[ -69   28  233   48 -107   38  119  373  -41 -281  -93   62  -73  186
   44 -109   68   -5  195 -171  -29 -112   -8   47  106 -138 -197   67
   39  132   48   36  -54   60 -225  -92 -162  323  -13] => [83]
[  19  133  -27  127  156 -114  135  125    0   31   -7   65   -4 -246
  -82  -23  -40  109  158  216  147   51  -60 -100 -121 -343  -30  267
   10 -191   37  -65  259 -103  168  220  318  -81  -89] => [96]
[-116  -15 -101  226 -215 -243    8  242  -71   12   35  230  -88  -80
   67 -285 -118 -120  -56  -84 -319   -4  160   48   97  -99  134 -231
  -40  137   48  -57  -59   50   66  -66 -250  102  -22] => [96]
[  47  240  372   30   54  117  248  144  104 -115  317  -20  158  178
   78   34  270   72   35  158  200 -162 -183  120 -144  -77 -162  121
  169  -31  162  -48   -3   54  -58  108  -42   87   60] => [83]
[ -91  149  214   29    0 -129   91  212   44   63   70   93   96  170
  145 -132  236  -83   93  -85   48 -174   61  151 -111 -215 -159   33
  -50  -32  159   31  178  -54  -57  -71 -370  141   -5] => [86]
[-136  174  212 -106  -56 -204  107  113   52   64  101   54   70  297
   77 -145  156 -153   94 -242  -99 -164   80  150  -26 -149 -140  -30
  -16   -3   97   64  115  -43 -164  -37 -521  145 -109] => [97]
[  77  201  222   68   97  207  216  197   13 -138  112   20  121  129
  -26   14   93   51   48   80  120  -74  -61   17 -128   -4 -125  196
  108    5   15 -170   58   -4  -54  112   14  196   50] => [83]
[ -59  185  340   26  -26  -68  314  203  179 -173  327  -17   41   22
   62    0  267  126  105  259  236 -163 -326  146  -79 -357 -116  139
  178 -112  248   72   -3   61  -16  173   48  -44  -38] => [91]
[ 171  125 -175  147  245  -86  -57 -202   -4  212  141   52   38 -281
  -42  185  -58  154   10  303   99  211    0  -14 -239  -99  119  241
  171 -298   73  -69  300  -35  289  168  414 -278 -119] => [97]
[  52   80  -44  140   68  423  206  476  -96 -264 -337  150   31  112
 -177  -64 -172  -30   36 -126  -54   26  185    8  -91   82  -25  345
  -19  128 -170 -403  195  -85 -118  -23 -193  522   32] => [83]
[ 186 -246  -87  405   -6 -196 -534  -22 -233   58  -41  153 -201 -277
  377  108  100  179  154   95  -21  184  147    1   45  -18  -44 -175
  139  -13  234  304  -46  243  164 -395  513 -129   85] => [91]
[   9  328  373  -40  102  141  371  185   68 -120  226  -33  196  223
  -64  -64  147    3   77   76  156 -183 -147  -25 -130  -88 -204  190
   67   -4    4 -175   42  -62 -101  260  -68  187   33] => [83]
[ -59  135  244  -59 -131  105  315  280   64 -295   84   19  -14  289
  -84  -15   -9  -38   38 -263  -84 -130  -19   95  217   63 -114   36
  193  218   -9   10 -204  135 -292   34 -346  281 -125] => [95]
[  70  201 -114  122  295  250  148  275  -36  101 -257  146  183  -38
 -135  -41  -44  -29   41   92  130   35  200   20 -402 -134   -9  480
 -141 -182  -86 -431  580 -281  129   92 -119  267   24] => [86]
[ -89   15   -8  133 -199  -76  196  292    4 -239   55  124 -136  -48
  -70 -140 -142    6   13  -13 -188   10  -49   47  152 -128   96  -30
  122  111   25  -55 -141  100  -46   61  -75  126  -95] => [83]
[ -28   62   76  205 -226 -301 -108  -19 -102  136  352  164   19   80
  217 -244   10 -153 -139 -115 -371  -53  160   17  125  160   69 -507
   55  210   92   47 -287  170   46  -92 -235   -6   69] => [91]
[ -18  203  121   39  129   32  100  198   10  116  -27  107  173  154
   55  -96  160  -93   60  -55   72 -117  144  110 -246 -126 -122  184
  -92  -80   58 -156  341 -148   -5  -22 -340  206   23] => [86]
[-154  209  222 -121 -201 -283   80  -50  107  177  399   84  151  442
  169 -182  198 -267 -141 -294 -311 -187  125  314  -17   86    5 -325
   77   83  165   58  -58   62 -160  -99 -860   76  -89] => [97]
[ -29   51  172  102  -57 -217  131  107   62 -159  225    5 -125 -165
   47    9   84  177  174  215  114  -14 -264   -5   86 -352  -69   48
  193  -92  188  193  -94  124   42  146  351 -155  -98] => [91]
[ -19  126   97  146   -4 -132  -43  147 -162  123    2  139   80  110
   96 -259   -2 -151   62 -173 -179  -82  233 -123  -15   13 -125 -151
 -143  128  -50  -98   43  -60   -7  -32 -176  209   92] => [96]
[  33   31  -19  182   35 -204   44   73  -51  -68   67   52 -135 -306
  -34  -18  -95  166  176  217   48  106 -129 -155   52 -297   -9   98
  106 -109   52   68   12   39  145  185  521 -149  -92] => [91]
[  33  183  334  -40   -7  121  314  144  145 -258  274  -60   37  174
  -20  150  159  128   58   41  169 -115 -220  128   67  -40 -142  154
  311   28  133   84 -142  161 -167  124  -13   59  -98] => [95]
[  39   29 -206   95  177  232   21  302  -37  -32 -394  161   18   -3
 -107   38  -80   -5   88  -26   26  120  213  164 -302 -131   42  484
  -48 -169  -32 -297  546 -185   21 -110 -206  305  -80] => [97]
[  45   98   88   41 -146 -110   66  -59  -76  -78  261   33  -54  138
  -39  -20 -183  -49  -59 -271 -314   21  103  -97  335  307   -2 -280
  248  271  -77   94 -403  232 -140   66  -59   34 -125] => [95]
[ -74   32  100  -22 -212   73  324  311  103 -362   36   59 -134  170
 -130   44 -112    7   -5 -286 -140  -56   -6  163  347   54   10   33
  288  245   18   89 -269  221 -275   -9 -341  219 -233] => [95]
[ -69  311  220   12   35  -94  134  102   -6  254  202  120  280  308
  100 -267  166 -254  -72 -175 -117 -221  222   63 -180   42 -117 -123
 -148   69   14 -191  156 -131  -23   31 -594  208   86] => [86]
[  32   18 -166   26   56 -206    8 -107   64    1   80   24 -151 -222
  -87  171 -105  164  105  168   -2  213 -114   89  -43 -252  135  228
  251 -269  116  102  178   42  113  120  278 -249 -287] => [97]
[ -82   22 -152  204 -200 -393 -123   -4  -88  240  188  232  -27  -44
  129 -265 -113 -194 -146 -157 -434   28  274   52   99   57  185 -412
  -14  125   61    7  -82   75  126  -94 -341  -47  -48] => [86]
[ -67  -11  302   42 -193  -27   21  291  -44 -255   23   57  -85  291
  173  -88  152  -37  147 -272 -102 -147   27  118  196  -13 -211 -128
  108  218  119  180 -210  182 -286 -226 -286  295   -2] => [83]
[ 404 -100 -229  308  303  333 -224  -51 -186 -137 -199   30 -137 -343
  -65  460 -204  361  117  175  185  365   93 -151    2  226    6  381
  353  -73  -52    1   76  180  142  -53  876  -55  -64] => [95]
[ -27  219  106  -78   54 -125   74  -59   44  146  182   33  121  210
   15  -35   78 -100   10 -105  -91  -44   78  116 -137  -18  -39   37
   63  -88   52  -41  172  -54  -49   55 -328   33 -112] => [97]
[ -44  191  109  -49   53  -85   48   60   -8  129   29   71  118  245
   32 -101   76 -145   58 -198  -97  -78  165   90 -132  -34 -103   52
  -36  -33   14  -71  221  -99  -87  -23 -408  165  -67] => [97]
[  55  -18 -185  264 -171 -209   -4  -47  -55  -40  293  139 -150 -272
  -24  -39 -259   71 -137  153 -303  185  -19  -44  176   70  281 -236
  257   76   36   -8 -278  215  183  114  279 -195  -96] => [83]

[-410 -440  138  -68  134  179  302 -486   37    1  -69  161  -42   69
  145 -180  138 -209   96 -285 -183 -173  174   57  286  -48 -369 -133
   -9  -87   29  -68 -474  -84 -246  -50  -50  -16  149] => <23>
[  76  -49 -381   67  -71 -190 -100  251 -127   53 -142  172  242  -18
 -117 -317  -30  235  221   99 -256  145    6  -50  -37  133  191 -223
  145   30   -7  360  361  123  220 -238  264   90 -180] => <21>
[-270 -276 -172  111   89  -43  323 -274  152  146  -11  396  254  -48
   93 -201 -132 -364  261 -127  -26 -181  438   78  166  221 -461  -51
  -61 -223   99  -97 -337  218  177  -69  515 -104  109] => <5>
[-396 -685  125  126  271  559   -4 -596 -568 -177 -556  148 -317   83
  136 -360  297  -91  441 -359 -820  182 -145  183  418    4 -103 -515
  573  -25 -247  -89 -435  127 -594 -204 -318  240  205] => <23>
[   1 -189 -537  286  113 -271   67   82 -298 -107 -278  598  364 -185
 -157 -307   -9  -70  454  117 -351  144  101   68  252  173  -67 -182
  266 -262  -59   70  124  334  224 -167  471   70   95] => <4>
[ 142  454 -186  117  -54 -385 -194  271  307 -207  180 -125   25 -274
 -119  214  112  351 -608   65  236  338 -250 -339  -89  256  686  281
 -222  212 -152  -55   73 -357   -5  192 -247  145 -258] => <25>
[  68   36 -410  196   61 -630  162  179 -207 -349  -74  636  436 -247
 -342  -85  195  103  170  322 -103  -23 -138   63  261   16   22  106
   41 -317   36   35  241  -48  232  105  123  -41  236] => <19>
[-117 -302 -416   98  198  363    5   11 -162   39 -313  -85 -175  -90
 -125 -309  347  215  -91 -283 -548  494 -198 -107  172   72  385 -344
  326   26 -174  168 -201  228 -334 -290  -72  362 -142] => <5>
[ 183  113  248  -27  -36   90  167 -136 -157 -406  -80   34  -80 -130
  -20  -54  270   -8   97  188 -121  137 -342   95  160  147  258  -14
   81  -28   84   19  128 -144 -256  137 -456  -74  300] => <23>
[-164 -400 -276  149  229  227  318 -254 -232  -86 -298  362   44 -132
  -55 -301  226 -227  313 -135 -436  173   38  122  380   93 -154 -252
  276 -274  -11  -43 -303  333 -184 -161  165   95  244] => <5>
[  56  -86 -286  134   21 -248  -64  181 -343 -218 -240  262  169  -70
 -294 -225  260  337  192  195 -411  132 -310   83   77   42  262 -165
  272  -87  -50  221  316  -33   36  -64 -102  105   62] => <7>
[-133 -141  322  -26  -80  352 -320 -206 -155   -6 -206 -366 -316  187
  138 -181   93  301   37 -169 -396  128 -239   17 -169  219  336 -298
  259  361 -157  141   20 -223 -315  -82 -454  147 -171] => <19>
[ 267  574   90  -35 -189 -484  294  126  479 -244  430  135  297 -277
  -60  233  -30 -115 -287  355  632 -123    8  -79  -78  335  142  482
 -501  -72  269  -96  167 -282  280  373  -13 -310  159] => <19>
[-117   33  203  -74 -137 -197   31 -105  194   -2  141    3  106   77
   64  -37  -48   84  -41   34  116 -240   65   -3 -112  140  -52   66
 -182  102   94   75   43 -308   99   91  -77 -129  -35] => <23>
[-136  -68  446   66  -35   24  115 -479   11 -192  -13  192   10   -7
  279  -10 -131 -331  280    7   25 -200  151  132  129  289 -252   28
  -32   -5   38 -251 -208 -159  -79  176  -85 -197  245] => <25>
[ 175  427 -306   -8 -141 -779  389  337  483 -107  428  379  562 -266
 -277  120    7    3 -260  386  568 -235  116  -87  -46  159  -19  465
 -525 -245  320   69  240 -195  527  251  315 -277   99] => <7>
[-364 -451 -117   16  194  330  343 -387   71  128 -121  138  -46  -10
   77 -246  150 -246   76 -341 -254    9  216   44  257   80 -284 -196
   70 -143   19  -60 -541  189 -209 -152  164   67   95] => <11>
[  11  279  133 -103 -300 -263  -38  144  511  248  337 -210  198  104
   51   -4 -239  173 -200  105  352 -258  187  -78 -452  349   76  157
 -359  213  191  196  210 -277  382   79  157 -188 -263] => <11>
[-276 -324   70   17  183  212  257 -424  -48 -156 -137  144 -119  -69
   99 -122  236 -177   18 -247 -230   71    1    5  363    3 -111 -110
   70  -87  -53 -141 -452  -43 -370  -15 -185   72  180] => <25>
[ 195  259 -354   84  -50 -804  213  336   10 -359  130  515  493 -268
 -377   18  197  201  -54  433  154  -71 -183  -31  149  -18  142  274
 -190 -261  143  125  393 -234  321  184   44 -119  179] => <23>
[-355 -221   23  387   12  174 -502 -344  -28  270 -251   37  -61   93
  350 -153 -473 -120  305 -323 -289   57  391   -5 -195  649  -55 -256
  293  277 -345 -268 -325  164  100 -109  402  140 -324] => <5>
[ 206  467 -255  117 -191 -249 -322  413  388  123  182 -273   95 -134
  -49   48 -156  359 -415   70  211  300  -40 -301 -403  481  648  128
 -166  317  -77  139  267 -122  266   13  121  107 -465] => <4>
[ -68   73 -148  107  -64 -747  157   55  129 -156  153  533  496 -113
 -128   13  -78    4   82  259  195 -319  162    5   93   59 -223  240
 -243 -196  110  -17  141 -251  396  169  257 -193  108] => <25>
[ 243  531 -122  -32 -225 -428  268  184  654   49  467  147  406 -250
  102  106 -336 -269 -197  219  719  -85  382 -203 -140  435    6  388
 -570   -6  276    5  147  -33  487  162  476 -287  -76] => <21>
[ 159  328  164 -111 -242 -146  118  108  387   36  273 -165  131  -18
    8    6  -62   72 -159  193  305 -110   11  -27 -284  323  171  162
 -296  107  238  151  222 -205  215  126  -20 -201  -47] => <11>
[ 164  444 -188  211 -179 -363 -211  237  373   73  195   24  246 -182
   45   81 -335   49 -160  138  322  114  184 -188 -299  582  320  208
 -206  166  -35  -55  174  -34  407  107  355  -50 -280] => <4>
[-273 -157 -296  320  128  130 -310 -128   49  177 -200   10  -71  -80
  111 -117 -134   35  -62 -340 -269  299  175 -152  -44  441  201 -169
  211  170 -326 -182 -367  165  -38 -129  264  278 -326] => <5>
[-257 -415  305   43  -31  543  -78 -472 -150  211 -279  -90 -171  237
  354 -373 -202 -208  520 -254 -433  -51  244  182  -59  352 -229 -441
  308  158  -41   47 -196  186 -137 -226  122   -2  -31] => <4>
[ -89 -161  319  -47 -142  429  -82 -309   22  197 -113 -192 -118  190
  360 -292 -260 -155  366 -148 -186  -25  226   77 -158  385  -75 -315
  125  242   35  136  -12  100  -40 -178  102  -61 -107] => <21>
[ -19  182  213  -93 -295  -27 -104  -67  447  310  245 -167  143  126
  356 -111 -506 -129   75  -35  340 -205  450 -111 -354  462  -92    0
 -294  310  130  147  124  -80  342  -54  366 -190 -303] => <21>
[ 322  374 -536   24   61 -274  197  481  130 -325   83    5   94 -404
 -454   43  537  392 -567  196   36  514 -508 -241  123   30  762  189
 -105  -94   34  185  203  -92 -100   73 -291  184   -7] => <7>
[-197  -46  547   29 -124   10   -2 -483  132  -49   61   57    0  101
  356    3 -265 -265  228  -37   98 -309  242  102  -43  342 -279   32
 -105  129   31 -213 -185 -256    4  167  -49 -221   98] => <25>
[-117 -273   73   72  -46  506 -377 -211 -258  155 -366 -214 -233  168
  296 -391 -170   75  372 -266 -522  277   54  -15  -93  344  211 -520
  411  353 -221  199   30  180 -195 -337   20  214 -282] => <21>
[ 180  406 -140 -105 -301 -435   46  386  548  210  383 -109  347  -22
  -69  -24 -204  213 -256  221  433 -130  166 -167 -395  291  198  210
 -428  133  250  313  386 -188  500   31  299 -173 -284] => <4>
[  47   -4  155  100    2  112 -205  -97 -235 -286 -232 -113 -199  -50
   21  -80  206  245    2    5 -357  308 -372  -30   62  169  469 -154
  253  182 -178   21   73 -198 -320   16 -475  158   -7] => <25>
[ 238   -4 -332   32  129  142  434   18 -136 -284 -153  289   94 -323
 -109 -230  293 -217  166  103 -178  402 -136   -4  404   97  182 -107
  109 -262  116  104   32  331 -165 -114   51   40  287] => <21>
[ -51  -83   -6   89   87  194  -31 -145 -159 -199 -193  -21 -161  -97
  -18 -108  244   96  -24  -94 -304  271 -243  -10  133  181  304 -142
  206   62 -126  -30 -121  -34 -306   -9 -302  155   47] => <19>

[  9 -37  47 -58  42  14  14 -12 -34  45  52   2 -22   2 -21 -40 -17 -18
 -79   7 -21  -8 -12  57 -12  20  11 -22 -14   5  27 -44  23  21 -39  26
  -1  33  34] => <95>
[  26   54   43  -80   36   94   15  -24  -54  152   70   -1  -82  -32
  -64  -61    9   70 -155  -63  -32  -41   -6  108    5  -74  -14   34
  -41   73   98   -5   50   29  -97  -66   20   89   32] => <88>
[  38  -49  -28  -11 -100  -49 -125   44  -82   66   71  -82   48   44
   52  -17  -15 -133   58    0   39   -5  -82  -79  -52   33  130   38
   53  -78    5  -31  -24   29   21   19   16   31  -77] => <93>
[  66 -123  -50  121 -209   45   86  -26  -63  -41   26  -48  -87   27
 -142   35   -1 -118  133  -63  -41 -102   -6  133 -206 -242    7   43
  128 -156  -99    9  -61   20   47   53  -95  -25  -52] => <102>
[  32  -11   91  -53   40   45   62  -27  -16   32   25   21  -46  -39
  -45  -39   10   39 -130   -8  -47  -28   28   75  -27  -52  -22  -25
  -60   70   47  -17   12   27  -22  -14  -34   49   67] => <88>
[  56   26   48  -80   61   46  -65    7  -21   76   27    5  -23  -49
   -8   -4   29   88 -140  -54   27   -2   -3  -21   49    3   83  -36
  -34   32   26    5   47   49  -34  -63  -18   78   57] => <88>
[ -13   76  -24  -99  199   39 -235   71    0  130  -13  -28   79  -65
   73   14  -28   68 -128   -5  221   78  -56 -226  245  271  194 -177
  -58  -31   19  -37  214   65 -118  -48   44   59   25] => <88>
[  57  -53    7  -20 -139   -3   -4  -35  -87   85   84   -1  -41   15
  -79   23   20  -61   49  -45  -45 -105  -27   80 -131  -73   63   57
   73  -73  -41    1  -61   13   17   22   -2   11  -62] => <93>
[  81 -201  -70  198 -179   86  192    6   17 -222  -72 -100  -50   11
 -127  -18  -71 -112  132  -42   15   -7    2  108 -170 -340  -62  -33
  166 -170  -82  -21  -16   58   54   33 -209  -10   53] => <102>
[  64  -36   86  -32   25   34   42   -3    8  -30   -6   -6  -19  -47
  -12  -35   11   52 -123  -19  -20    7   23   14  -16  -84    9  -38
  -39   58   36   -7    1   49   15  -41  -81   67   95] => <88>
[  51   38   33  -11   40   52  -37   48  -34   37   13  -34  -13  -70
   30  -32   33   20 -129  -13   29   18   16  -36    2  -51   37  -30
 -108   73   66   -8   43   40   -7  -58  -27   66   34] => <94>
[ 24 -76  11 -12   0 -26 -37  23 -41 -17  43 -27  11  19  24  -9  -9 -80
  -7  21   2  15 -27  -4 -39  28  65 -29  13 -62 -27 -46  -3  23  18  57
 -22   8  10] => <93>
[  61   22  239 -177  -49 -203 -173  -24 -106  144  138   98   43  -15
  112   66  160  -67  -88   77 -165 -117   34 -103 -144  210  176   66
 -198  155  -14   17 -207  -30  180   68   83    6  -81] => <88>
[ 31 -28 -22 -47  -1  10 -63  17 -97  84 119 -24 -70  53   2 -28  18 -52
 -55 -38 -56  -1 -45 113 -52 -27  48  70  27 -62   8 -32 -13   9 -36  38
  39  42  -7] => <93>
[  38  -78   -7   45 -198  -29   -2  -34 -107   66   85   -9  -50   36
  -92   53   28 -157  131  -17  -63 -139  -16   81 -205  -79   62   63
   61 -113  -87   -1  -91   -8   58   86   -3  -41 -123] => <102>
[ 123  -44   52  -66  -76    6  -36  -19  -40   26   50   11  -39  -24
  -38   36   63   73  -59  -93  -40  -53   -4   34  -66 -109  105   35
   65  -26  -41   36  -71   50   54  -57  -63   71   46] => <95>
[  45   72   77  -76  -12   38  -49  -31  -47  161   31   41  -14  -97
  -61   37   55   62  -91  -35   25 -106   25  -36  -11   30   84  -42
  -84   67   18   26   29   26  -19  -61   16   39  -32] => <94>
[  22  -98  -53   72 -107   24   32    9  -60  -14   38  -62  -32   36
  -59  -14  -39 -137   84  -10    3  -32  -36   70 -112 -103   15    9
   82 -123  -37  -37   -3   20   -3   60  -41  -10  -41] => <102>
[  32   -8  -21  -37   97   87  -46   21   22   22  -33  -29   14  -56
  -28   -9  -45   85  -93  -48  134   40  -27  -60  126   30   81 -128
   37  -53    4  -23  145   72  -92  -59  -53   62   82] => <95>
[  34   35   69  -28   47   48    6    2  -32   58   17   26  -39  -82
  -29    3   47   32 -125   -2   -6  -40   47   16  -23  -20   14  -53
 -121   72   25   -4   34   23   -7  -21  -16   29   29] => <94>
[ 55  53  76 -51 -42  16 -45   5 -53 117  38 -12   7 -71   2 -15  42   9
 -91 -14   5 -59   8 -54 -41 -22  63   7 -97  98  72  11  -5  30  10 -69
   4  64 -27] => <94>
[  45 -103   -1   32  -98   24   81  -24  -46  -28   39  -24  -43   16
  -78  -15  -17  -70   35  -22  -42  -48  -12  116 -123 -136   -9   14
   77  -79  -33  -26  -34   24   13   40  -63    5    6] => <93>
[ -86  -59   55  -13  324   31   28    3   71 -107  -85  109   15  -95
  -35   72  -36   15 -115  126  113   51   83  -42  146  289   13 -354
 -145  -65 -127 -100  206   16  -62  161  -41 -101  124] => <95>
[  49   94   -5  -35   63  148  -13  -11  -42  146   21   36  -99 -113
 -116   31   51  136 -145  -96   54  -68   38   72   38  -71   32  -58
  -60   18   11   27  116   40  -99  -88   -1   53   26] => <94>
[ 51 -49  16 -50   2 -19 -66  16 -73  33  93  -4 -45  32  20  -1  37 -37
 -55 -24 -57  -1 -23  64 -59  -8  71  39  12 -48 -25 -21 -38  14  17  41
   4  32  16] => <93>
[  25   12   21  -84   65   60  -26  -25  -49  115   70   29  -68  -18
  -61   -4   14   62 -112  -54  -12  -34   -9   93   23   12   40  -18
    1  -18    4  -14   54   25  -80   -9   21   47   36] => <95>
[ 106 -136  -38  116 -241   28   73  -14  -58  -72   22  -61  -69   26
 -114   34   13 -105  131  -78  -48  -89   -9  102 -219 -279   32   68
  145 -142  -95   24 -100   32   88   21 -124   -2  -36] => <102>
[  33   48   45  -15   30   62   -7    7  -27   71   -2    8  -15  -99
  -38    5   29   34 -102   -9   43  -42   36  -26   -2  -16   32  -74
 -106   60   29   -1   64   34  -23  -47  -21   33    8] => <94>
[   4   38   67  -91   85   35  -30   -6  -50  121   68   10  -40  -21
   -5  -49   12   27 -153   -4  -26  -10   -2   46   22   40   15   -6
  -87   73   74  -28   47   17  -65  -10   37   60   29] => <88>
[ 66 -41  46 -54 -92   8   5 -24 -38  60  43 -33   9  -5 -32 -37 -14  -3
 -26 -40  -9 -45 -38  10 -52 -72  54  33  58   5  40  -7 -30  46  -2 -47
 -35  70   4] => <95>
[-25 -65 114 -60  73 -60  22 -11 -25  -8  44  31  17   6  31 -34  -9 -87
 -72  98 -59   0  15  17 -43 119  -1 -61 -99  42  13 -75 -16  -1  20 106
   4 -14  29] => <95>
[  63   -3   65  -39   19   57   10  -12   14   19  -26    3    2  -79
  -43   -2    6   84 -100  -38   47  -23   18  -37   22  -42   52  -78
  -20   37   18    6   46   59  -14  -72  -72   62   66] => <88>
[  43  -86  -56   64 -153   -1  -18   23  -95   19   81  -86  -46   68
  -28  -21   -9 -156   84  -33  -38  -35  -53   78 -150 -134   43   89
   83 -113  -22  -21  -55   13   26   53  -22   11  -66] => <102>

[  87  -56  -27   18    9  -68  -55  -94    4   15  -66   54   72  -98
   74   14   34   45  211   52  -51  -90 -124  -52   96   49   62  -96
  -60   13   73  -12   31   55   30  -34 -108   81   56] => <205>
[  60 -100  -63   26  -19  -79 -112 -150   24  -14  -62   58   70 -109
  114   52   82  112  282   54 -126  -96 -109  -91   92   98   53  -89
  -65   53   88    7   47  -14   48  -58  -74   69   29] => <211>
[ -15  -12   34  -32  -14  -11   21   23   51  -82   96   25  -65   56
   -1  -73  -84  -14 -183  -63  122   82  -28   56  -70  -38   35  -56
   40  -63   -7  -24  -50    1   31   50   14 -104   -6] => <207>
[ -74 -137  -20   65  -23  -33  -90  -71   40 -124   26   58  -45  -42
   74   39   -2  230  184   12 -114   52   15  -58  -17   74  -19   -3
  -17   14   21    2   82 -130    8   32   92   -7  -70] => <211>
[ -96  -19   57   79  -54  -21  -25   73  -32  -37   74   61 -182  117
   -8  -55  -98  123  -57  -69   47  -50   97  -50  -97  -68  -77  145
   -4   88  -72   83   16   58 -130  145  141   42   36] => <216>
[ -45   29   30  124   -9    3  -18  133  -52   -7   80  -25  -57   16
  -61  -39 -119  -38 -111  -47  148  -69   62  -14  -29  -85  -87   92
  -18   13   -8  -53   71   96 -135  161  -16   60   63] => <211>
[ -92   19  -75   20   -9  -12  -66  -43  105 -186  126   18   25   -7
  -65   55   14   42 -206 -142  -25  -10  -38  104  -13   79   19  -64
  -64    9  137  -38  -74  -81   70   74   52  -77 -180] => <217>
[  50  -42  -40  -44  -76 -107  -21 -184  111  -72  -18   88   48  -97
   74   65   59   63   83  -40  -94    8 -120   36   -6   96  135 -112
  -89  -13   90  -17  -84  -10  123  -43  -27  -54  -33] => <217>
[-202   17  -20   55   76   56 -128   73   12 -164  168  -33  -93  181
 -133  -31   -7   84 -264 -134  -17  -94   61   14    1  -17 -108   66
   35  131   46  109    9  -40  -76  143  171   83 -205] => <216>
[  67 -163   46  120    5  -85   63 -106   28  -38 -151   87  138 -338
   86  107  -56  174  509  156 -137  161  -71  -16   73   86   70  -78
 -105 -208   54 -227  178  -44   36   32 -101   82   21] => <205>
[ -37   -6   57   94  -71  -64  -12  -45  -25   28  -25   59  -26  -21
    7    9  -16   26   88  -14  -49 -146   18 -104   13   -6  -23   99
  -42   85    8   11   16  157  -98  114   11  151  105] => <200>
[  34    6   48    4   31   -6   38   64   -2  -13   40   12  -14    8
  -21  -83 -102  -64  -98  -11  149   26  -53   38   -2  -66   24  -58
   23  -78    1  -58    3   82  -13   63  -70   -8   54] => <220>
[ 242 -135  -44  -99   -2 -161  -10 -355  105   37 -226  103  266 -312
  195   98  161   33  519  167 -222   14 -320  -36  190  174  269 -317
  -97 -113  151  -96   -3   25  239 -221 -258   63   59] => <207>
[ -85   68  -89   16   59   55 -130   85   21 -130  185  -26  -31  146
  -98  -58   -8  -40 -368 -155  108 -157  -32   53   32    6  -61  -48
    9  108  118   55  -74  -10   -9   83   19  -36 -114] => <220>
[  59  -11   32   36   65  -21  -28   11  -34   59  -13 -109  113  -80
  -21  -34  -20 -171   40   76  100  -35  -80  -48   98  -72   15  -69
   39  -61   26  -98  132  122  -39   21 -188  146   78] => <211>
[  36   67   99  -22  -53  -47  119   70   27   18   70  -18  -57   25
  -49  -84 -144 -179 -256  -67  239   92  -13   91 -113 -139   61    0
   19 -115  -57  -84  -52  158  -26  100  -59  -59   97] => <217>
[-94 -33  40  36  -6 -17 -64  -3  -4 -51  59  18 -94 101 -16 -39 -18  77
 -43 -44 -22 -61  34 -62 -23 -32 -42  68  30  89 -24  87  21  42 -71  87
  98  88 -24] => <216>
[  -7   74   45  -18 -115  -47   44   62   41  -12  144  -33 -111   91
  -20  -78 -114 -169 -361 -129  251   36   31   55 -163 -118   24   38
   26  -23  -51  -32  -87  110  -30   97  -15 -130  100] => <217>
[  95  -24    6  -20   67  -46    3  -56   14    3  -59   53   86  -78
   16  -22    1   -6  115   40   -6  -43 -156   19  109   17   88 -139
  -38  -50   75  -29    1   83   51  -21 -117   81   15] => <220>
[ -76  -39  126   85    0  -15   40   23  -19   -6   17  -61    9  -46
  -46  -31  -86  -73    9   45   49   61   49  -65   -5  -80  -37   64
   74  -79  -45 -110  125  105  -94  137  -25  132   60] => <200>
[  23  -12  -12  -37   66  -11  -23  -27   45  -72   33   28   40    3
  -17  -41   -5   -6  -67  -27   27  -11 -119   53   60   18   61 -135
    3  -35   79  -10  -37   15   65    2  -50   -1  -60] => <220>
[ -58  -50  119  128   28  -36   69   -6  -16  -18  -59   -1   66 -152
  -63   40  -79   22  184   67  -55   60   21  -28   43  -30  -16   56
  -22 -110    3 -145  147   99  -86  151  -21  199    2] => <200>
[-128  -75   38   51   -8   -3  -74   -5   13  -93   86  -21  -82   67
   -3  -24  -28   89  -29  -22  -21   28   63  -68  -44  -20  -58   58
   65   38  -30   29   76  -36  -56   88  105   44  -50] => <216>
[-117  -24  -54    2   23   35 -141   45   26 -142  166   12 -129  186
  -18  -70   -9  109 -222 -114   38  -69   18   -9  -35    5  -66   -2
   47  122   28  125  -35  -83  -16   56  126  -54 -111] => <205>
[  30 -144  -34    4  -22  -77  -71 -156   51  -75  -63  141   -4  -82
  135   39   47  253  318   45 -172    3  -92  -58   38  118   69  -88
  -65   19   51   39   14  -82   77  -53   31    4  -25] => <205>
[  14   26   16   43   68   19    7   82   -3  -32   61  -49   60  -39
  -68  -50  -86 -119 -135  -12  151    2  -56   50   48  -50   -4  -73
   15  -91   59 -117   45   65  -18   84 -116   24    8] => <220>
[  54 -239  225   86   73  -94  198 -118   18    4 -238   25  152 -385
   65   68 -118  146  668  297 -152  417  -50  -21   52  -22  114  -68
    8 -392  -89 -297  315   -5   17   40  -86  197   15] => <216>
[  -4   62  -89   -2 -103  -38  -94  -31   68  -56  155  -63   15   25
    2    4   18 -166 -312 -136  144 -101  -37   16  -50   11   20  -48
  -16   61   95  -42  -85   27   37   29  -87 -123   37] => <217>
[-41 -95  54  98  16 -23  21  20   4 -75  -6  42 -16 -98   6  13 -97 140
 167  41 -16 111  21  -1 -13  -3 -20  13 -27 -99  -9 -95 120 -35 -40 100
  30  44 -27] => <211>
[-142   45 -121   97   28   43 -202   62    2 -132  177  -49  -26  115
  -94   13   35   26 -257 -151   16 -229   30  -16   43   36 -122   39
  -32  188  131   70    0  -35  -68  114   58   47 -133] => <211>
[ -30   10   12   74    0   10  -38  111  -31  -21  100  -38  -53   44
  -30  -63  -97  -53 -146  -40  162  -45   30  -17  -24  -73  -65   34
   22    7   -2  -39   54   57  -87  109  -33    8   58] => <205>
[ -24 -137  110   41   55  -27   65   -3   16  -71  -41   44  -20  -94
   24  -20 -106  157  230   95  -30  222   -7   11  -15  -28   27  -30
   27 -169  -57  -89  140  -46   -6   61   41   50  -44] => <211>
[  18 -127  103   64   29  -45  130  -24   46  -88  -71   93   42 -213
   28   23 -136  151  269   93  -32  259  -39   68   -9   20   67  -73
  -38 -257   -3 -201  107  -47   38   77  -17   -7  -27] => <220>
[ -96   74 -105   32   29   51 -138   88   29 -141  204  -24  -39  142
  -91  -45  -12  -40 -395 -177  118 -167  -15   51   13   19  -72  -34
   -2  118  127   42  -85  -23  -10   95   23  -68 -105] => <220>
